Below is a small trained network, with its code and all its weights. Each question gives an input and a class and asks what happens when units are switched off, that is, made to give their printed mean instead of their output.

import numpy as np


def w(rows, s, z=0):
    codes = np.array(rows[::2]) - 128.0
    scale = np.full(codes.shape[1], s)
    scale[-1] = z or s
    return codes * scale


def norm(h):
    return h / np.sqrt((h * h).mean(-1, keepdims=True) + 1e-5)


def f(y):
    return y / 2 * (1 + np.tanh(0.7978845608 * (y + 0.044715 * y**3)))


def log_softmax(a):
    a = a - a.max(-1, keepdims=True)
    return a - np.log(np.exp(a).sum(-1, keepdims=True))


def net(x, mask):
    res = np.array(x, float).reshape(1, 6) / 4 @ E
    u = 0
    for l in range(2):
        y = f(norm(res) @ A[l][:, :-1].T + A[l][:, -1])
        res = res + np.where(mask[u : u + 9], y, B[l][:, -1]) @ B[l][:, :-1]
        u += 9
    return log_softmax(norm(res)[-1] @ U[:, :-1].T + U[:, -1])


A, B = {}, {}
E = w([
[127,130,129,127,129,128,128],'x0',
[118,93,141,100,242,125,172],'x1',
[126,129,128,122,129,125,124],'x2',
[114,113,246,234,144,55,108],'x3',
[72,205,190,103,120,103,179],'x4',
[126,126,124,125,130,126,125],'x5',
],0.0012)
A[0] = w([
[89,202,96,57,151,141,186,91],'0.n0',
[52,225,163,78,118,117,180,137],'0.n1',
[133,187,112,164,2,133,21,3],'0.n2',
[169,87,50,75,98,159,71,101],'0.n3',
[110,112,44,18,220,151,199,134],'0.n4',
[101,112,185,207,54,31,34,112],'0.n5',
[162,93,81,172,63,120,43,101],'0.n6',
[122,208,58,53,14,191,127,133],'0.n7',
[95,202,171,121,57,138,85,116],'0.n8',
],0.0032,0.0049)
B[0] = w([
[111,223,200,45,178,195,155,131],'0.n0',
[98,224,185,186,145,206,203,185],'0.n1',
[161,84,182,141,193,133,172,131],'0.n2',
[140,129,95,253,126,114,199,176],'0.n3',
[230,153,50,144,106,201,205,238],'0.n4',
[203,130,118,97,89,223,169,244],'0.n5',
[181,171,221,173,109,200,84,179],'0.n6',
[34,102,138,90,126,24,25,250],'0.n7',
[110,149,146,241,58,48,190,159],'0.n8',
],0.0024,0.0021)
A[1] = w([
[134,56,45,164,104,77,31,5],'1.n0',
[2,198,193,90,163,82,125,51],'1.n1',
[111,55,49,10,183,96,136,51],'1.n2',
[140,89,111,166,47,74,63,87],'1.n3',
[144,160,154,96,108,193,185,196],'1.n4',
[86,119,190,153,206,92,160,94],'1.n5',
[94,157,174,150,51,42,126,73],'1.n6',
[152,17,108,111,205,92,48,98],'1.n7',
[198,121,147,184,198,165,169,98],'1.n8',
],0.0044,0.0026)
B[1] = w([
[104,142,227,16,188,90,103,201],'1.n0',
[209,46,45,112,81,150,38,223],'1.n1',
[137,81,219,162,146,93,83,146],'1.n2',
[129,71,141,63,192,88,75,241],'1.n3',
[95,93,188,143,173,70,119,252],'1.n4',
[117,86,149,59,186,54,90,165],'1.n5',
[97,184,60,127,133,187,188,217],'1.n6',
[77,147,135,234,123,92,253,206],'1.n7',
[116,158,57,82,75,143,86,228],'1.n8',
],0.004,0.0017)
U = w([
[21,9,231,9,247,9,6,253],'0',
[248,10,248,245,22,240,8,44],'1',
[246,9,3,219,212,248,246,43],'2',
[15,10,242,245,245,13,245,95],'3',
[13,214,13,18,11,245,6,62],'4',
[16,244,249,247,9,240,229,116],'5',
[31,246,170,8,243,249,246,180],'6',
],0.0062,0.0029)

Each question gives the input, the list of numbers given to net, and the class t.
The units are the neurons (one row each of A and B). Each row of codes is followed by its name. A weight is (code - 128) times the scale printed after its matrix; where a second scale follows, it is the last column's (A, B and U).
mask holds one flag per neuron, layer by layer. A switched-off neuron (its flag False) gives its mean, the last column of its row in B, instead of its output. The means were averaged over made-up inputs and are rounded, as every weight is.
A unit's drop is (log p(t) with every unit on - log p(t) with that unit switched off) / (log p(t) with every unit on - log p(t) with every unit switched off).
The circuit of an input: a set's keep is (log p(t) with only the set's units on - log p(t) with every unit switched off) / (log p(t) with every unit on - log p(t) with every unit switched off). Starting from the 12 units with the biggest drops (on a tie, the unit counted first), units are removed one at a time, each time the one whose removal leaves the highest keep (on an exact tie, the one counted first), for as long as the keep stays at least 0.8.
circuit, biggest first: the units of the circuit, biggest drop first
k most important neurons: the k neurons with the biggest drops, biggest first
top k neurons in layer l: the k neurons of layer l with the biggest drops, biggest first
drop when u is switched off: that unit's drop, to one decimal
input [2,-3,-7,0,4,-8], class 4: most important neuron : [1.n1]
input [0,-8,5,0,-5,4], class 0: 2 most important neurons : [1.n3, 0.n7]
input [-7,4,-2,1,0,6], class 3: 2 most important neurons : [0.n6, 0.n5]
input [-2,-2,0,6,-1,0], class 1: 3 most important neurons : [0.n5, 0.n7, 1.n7]
input [-1,0,-7,-3,-6,1], class 0: 3 most important neurons : [1.n0, 0.n1, 0.n5]
input [7,8,-7,-1,-3,7], class 2: 2 most important neurons : [0.n4, 0.n7]
input [-3,1,-6,-5,-1,-3], class 2: top 4 neurons in layer 0 : [0.n4, 0.n3, 0.n0, 0.n7]
input [8,4,8,2,8,-2], class 0: top 2 neurons in layer 1 : [1.n5, 1.n1]
input [7,0,6,6,7,6], class 5: top 2 neurons in layer 1 : [1.n3, 1.n6]
input [2,-6,-4,-8,-2,4], class 0: circuit, biggest first : [0.n7, 1.n0]
input [-3,-4,-8,0,4,-7], class 4: 4 most important neurons : [0.n7, 1.n1, 0.n4, 1.n6]
input [-8,8,6,-6,0,-5], class 2: top 2 neurons in layer 0 : [0.n4, 0.n6]
input [-8,-1,-2,5,7,3], class 5: 2 most important neurons : [0.n7, 0.n1]
input [-2,4,7,0,0,-5], class 2: 3 most important neurons : [0.n4, 0.n7, 1.n0]
input [6,3,4,1,-3,-2], class 3: 4 most important neurons : [1.n7, 0.n1, 0.n5, 1.n2]
input [-1,-2,-4,-1,0,6], class 0: circuit, biggest first : [0.n7]
input [-7,4,2,-1,-2,6], class 2: top 2 neurons in layer 0 : [0.n4, 0.n7]
input [-4,3,-5,-8,-1,7], class 2: top 2 neurons in layer 1 : [1.n0, 1.n2]
input [6,-2,3,-7,-1,2], class 0: 2 most important neurons : [0.n7, 1.n2]
input [-4,4,-2,6,5,7], class 0: circuit, biggest first : [1.n5]
input [-8,-3,6,-6,-5,0], class 0: drop when 0.n7 is switched off : 0.2
input [-6,-6,0,-2,-4,5], class 0: drop when 1.n3 is switched off : 0.1
